Here is a tiny trained network, its code and every weight. The questions are about switching its units off for an input and a target symbol, where a switched-off unit gives its printed mean instead of its output.

import numpy as np


def w(rows, s, z=0):
    codes = np.array(rows[::2]) - 128.0
    scale = np.full(codes.shape[1], s)
    scale[-1] = z or s
    return codes * scale


def norm(h):
    return h / np.sqrt((h * h).mean(-1, keepdims=True) + 1e-5)


def f(y):
    return np.maximum(y, 0)


def softmax(a):
    e = np.exp(a - a.max(-1, keepdims=True))
    return e / e.sum(-1, keepdims=True)


def log_softmax(a):
    a = a - a.max(-1, keepdims=True)
    return a - np.log(np.exp(a).sum(-1, keepdims=True))


def net(x, mask):
    ids = ['βγεζηθμξστ'.index(c) for c in x.split()]
    T = len(ids)
    res = E[ids] + P[:T]
    u = 0
    for l in range(2):
        r = norm(res)
        for j in range(3):
            rows = slice(2 * j, 2 * j + 2)
            q, k, v = (r @ M[l][rows].T for M in (Q, K, V))
            z = softmax(np.where(np.tri(T) > 0, q @ k.T / 2**0.5, -1e9)) @ v
            o = O[l][rows]
            res = res + np.where(mask[u + j], z, o[:, -1]) @ o[:, :-1]
        u += 3
        y = f(norm(res) @ A[l][:, :-1].T + A[l][:, -1])
        res = res + np.where(mask[u : u + 8], y, B[l][:, -1]) @ B[l][:, :-1]
        u += 8
    return log_softmax(norm(res)[-1] @ U[:, :-1].T + U[:, -1])


Q, K, V, O, A, B = {}, {}, {}, {}, {}, {}
E = w([
[181,98,238],'β',
[116,234,118],'γ',
[228,242,188],'ε',
[81,83,32],'ζ',
[167,251,124],'η',
[146,64,50],'θ',
[171,37,73],'μ',
[181,245,144],'ξ',
[66,210,111],'σ',
[195,78,58],'τ',
],0.012)
P = w([
[168,115,45],'0',
[48,1,124],'1',
[92,178,72],'2',
[95,153,72],'3',
[98,158,66],'4',
[116,144,95],'5',
],0.0066)
Q[0] = w([
[221,183,134],'0.h0',
[192,137,136],'0.h0',
[91,64,246],'0.h1',
[138,116,103],'0.h1',
[89,86,202],'0.h2',
[101,148,107],'0.h2',
],0.013)
K[0] = w([
[44,147,182],'0.h0',
[198,44,254],'0.h0',
[131,60,195],'0.h1',
[104,122,58],'0.h1',
[126,120,180],'0.h2',
[190,202,173],'0.h2',
],0.0079)
V[0] = w([
[30,164,179],'0.h0',
[95,175,213],'0.h0',
[2,205,113],'0.h1',
[98,125,226],'0.h1',
[45,131,67],'0.h2',
[75,97,173],'0.h2',
],0.0089)
O[0] = w([
[135,81,180,104],'0.h0',
[93,133,107,49],'0.h0',
[140,105,209,249],'0.h1',
[189,254,188,4],'0.h1',
[236,149,147,222],'0.h2',
[118,174,43,54],'0.h2',
],0.0072,0.0044)
A[0] = w([
[60,10,120,12],'0.n0',
[10,100,99,112],'0.n1',
[158,117,130,4],'0.n2',
[147,113,57,197],'0.n3',
[162,56,77,206],'0.n4',
[127,164,102,148],'0.n5',
[196,171,136,53],'0.n6',
[75,118,108,175],'0.n7',
],0.012,0.0014)
B[0] = w([
[114,205,112,255],'0.n0',
[116,105,163,214],'0.n1',
[64,99,51,135],'0.n2',
[86,166,141,218],'0.n3',
[120,193,255,252],'0.n4',
[216,93,180,155],'0.n5',
[61,84,135,195],'0.n6',
[195,67,89,176],'0.n7',
],0.0074,0.0061)
Q[1] = w([
[142,198,60],'1.h0',
[124,221,45],'1.h0',
[86,33,197],'1.h1',
[120,149,185],'1.h1',
[124,198,85],'1.h2',
[163,254,130],'1.h2',
],0.0086)
K[1] = w([
[107,124,218],'1.h0',
[157,91,185],'1.h0',
[193,88,116],'1.h1',
[180,250,127],'1.h1',
[136,192,245],'1.h2',
[97,42,178],'1.h2',
],0.011)
V[1] = w([
[207,35,160],'1.h0',
[2,124,106],'1.h0',
[211,169,53],'1.h1',
[32,62,89],'1.h1',
[153,166,213],'1.h2',
[129,62,205],'1.h2',
],0.008)
O[1] = w([
[114,2,133,3],'1.h0',
[186,159,164,233],'1.h0',
[56,159,90,42],'1.h1',
[201,111,120,67],'1.h1',
[88,133,175,208],'1.h2',
[176,73,205,175],'1.h2',
],0.0096,0.0044)
A[1] = w([
[121,165,171,141],'1.n0',
[58,64,75,121],'1.n1',
[172,94,117,89],'1.n2',
[122,181,165,137],'1.n3',
[176,181,152,62],'1.n4',
[166,163,181,101],'1.n5',
[184,75,123,120],'1.n6',
[142,131,9,254],'1.n7',
],0.013,0.004)
B[1] = w([
[150,119,117,246],'1.n0',
[48,56,156,142],'1.n1',
[120,174,244,136],'1.n2',
[96,75,116,255],'1.n3',
[52,151,44,210],'1.n4',
[47,163,36,249],'1.n5',
[89,229,125,147],'1.n6',
[234,2,143,163],'1.n7',
],0.0075)
U = w([
[76,66,88,88],'β',
[184,215,208,196],'γ',
[92,103,119,2],'ε',
[158,249,93,105],'ζ',
[104,132,162,22],'η',
[158,134,88,236],'θ',
[152,123,95,197],'μ',
[106,106,139,78],'ξ',
[161,97,227,179],'σ',
[140,106,90,152],'τ',
],0.017,0.0035)

Each question gives the input, a string of symbols that net reads in full, and the target symbol t.
The units are the heads (2 rows each of Q, K, V and O) and the neurons (one row each of A and B). Each row of codes is followed by its name. A weight is (code - 128) times the scale printed after its matrix; where a second scale follows, it is the last column's (O, A, B and U).
mask holds one flag per unit, layer by layer, with each layer's heads first. A switched-off unit (its flag False) gives its mean, the last column of its rows in O or B, instead of its output. The means were averaged over made-up inputs and are rounded, as every weight is.
A unit's drop is (log p(t) with every unit on - log p(t) with that unit switched off) / (log p(t) with every unit on - log p(t) with every unit switched off).
The circuit of an input: a set's keep is (log p(t) with only the set's units on - log p(t) with every unit switched off) / (log p(t) with every unit on - log p(t) with every unit switched off). Starting from the 12 units with the biggest drops (on a tie, the unit counted first), units are removed one at a time, each time the one whose removal leaves the highest keep (on an exact tie, the one counted first), for as long as the keep stays at least 0.8.
units of the circuit, in order: the units of the circuit, biggest drop first
most important unit: the unit with the biggest drop
k most important neurons: the k neurons with the biggest drops, biggest first
k most important neurons of layer l: the k neurons of layer l with the biggest drops, biggest first
which heads matter: for each layer, one digit per head in row order, 1 if its drop is at least 0.15 and else 0, layers parted by /
input ζ γ ζ ζ β, target ζ: most important unit -> 0.h1
input σ γ σ ζ ζ σ, target σ: which heads matter -> 111 / 101
input γ β σ ζ ζ ζ, target γ: units of the circuit, in order -> 0.n4, 1.h0
input ζ γ ζ μ, target ζ: units of the circuit, in order -> 0.n0, 1.h0
input ζ σ β θ, target ζ: which heads matter -> 010 / 000
input β ζ ζ η σ, target β: units of the circuit, in order -> 0.n4, 0.n0, 0.n7, 0.n1
input γ ζ τ, target ζ: 3 most important neurons of layer 1 -> 1.n5, 1.n4, 1.n1
input σ η ξ, target σ: which heads matter -> 001 / 100
input γ ζ θ σ, target γ: 2 most important neurons of layer 0 -> 0.n4, 0.n0
input σ β γ θ σ τ, target σ: units of the circuit, in order -> 0.n4, 0.h1
input β θ σ, target β: 4 most important neurons -> 0.n5, 0.n0, 0.n7, 0.n4
input ε ζ γ ζ θ, target ζ: which heads matter -> 000 / 000
input γ γ η σ γ γ, target σ: 3 most important neurons of layer 0 -> 0.n0, 0.n3, 0.n6
input ζ γ θ, target γ: which heads matter -> 010 / 001
input γ γ σ γ σ, target γ: most important unit -> 0.h0
input σ γ ε, target σ: which heads matter -> 011 / 100
input σ β η θ, target σ: which heads matter -> 011 / 101
input σ ζ ζ σ ξ, target σ: 3 most important neurons -> 0.n4, 0.n6, 0.n0
input ζ ζ ε, target ζ: 3 most important neurons of layer 0 -> 0.n3, 0.n4, 0.n5
input σ θ ζ σ σ σ, target σ: most important unit -> 1.h2
input θ ζ μ, target ζ: 3 most important neurons -> 0.n4, 0.n3, 0.n0
input σ ε γ η ζ η, target σ: 2 most important neurons of layer 0 -> 0.n0, 0.n3
input θ ζ τ, target ζ: 2 most important neurons -> 0.n4, 0.n3
input ζ ζ η ζ ζ, target ζ: 4 most important neurons of layer 0 -> 0.n4, 0.n0, 0.n3, 0.n6
input γ σ ζ, target γ: 2 most important neurons of layer 0 -> 0.n4, 0.n1
input σ ζ σ ζ, target σ: 2 most important neurons of layer 0 -> 0.n4, 0.n3
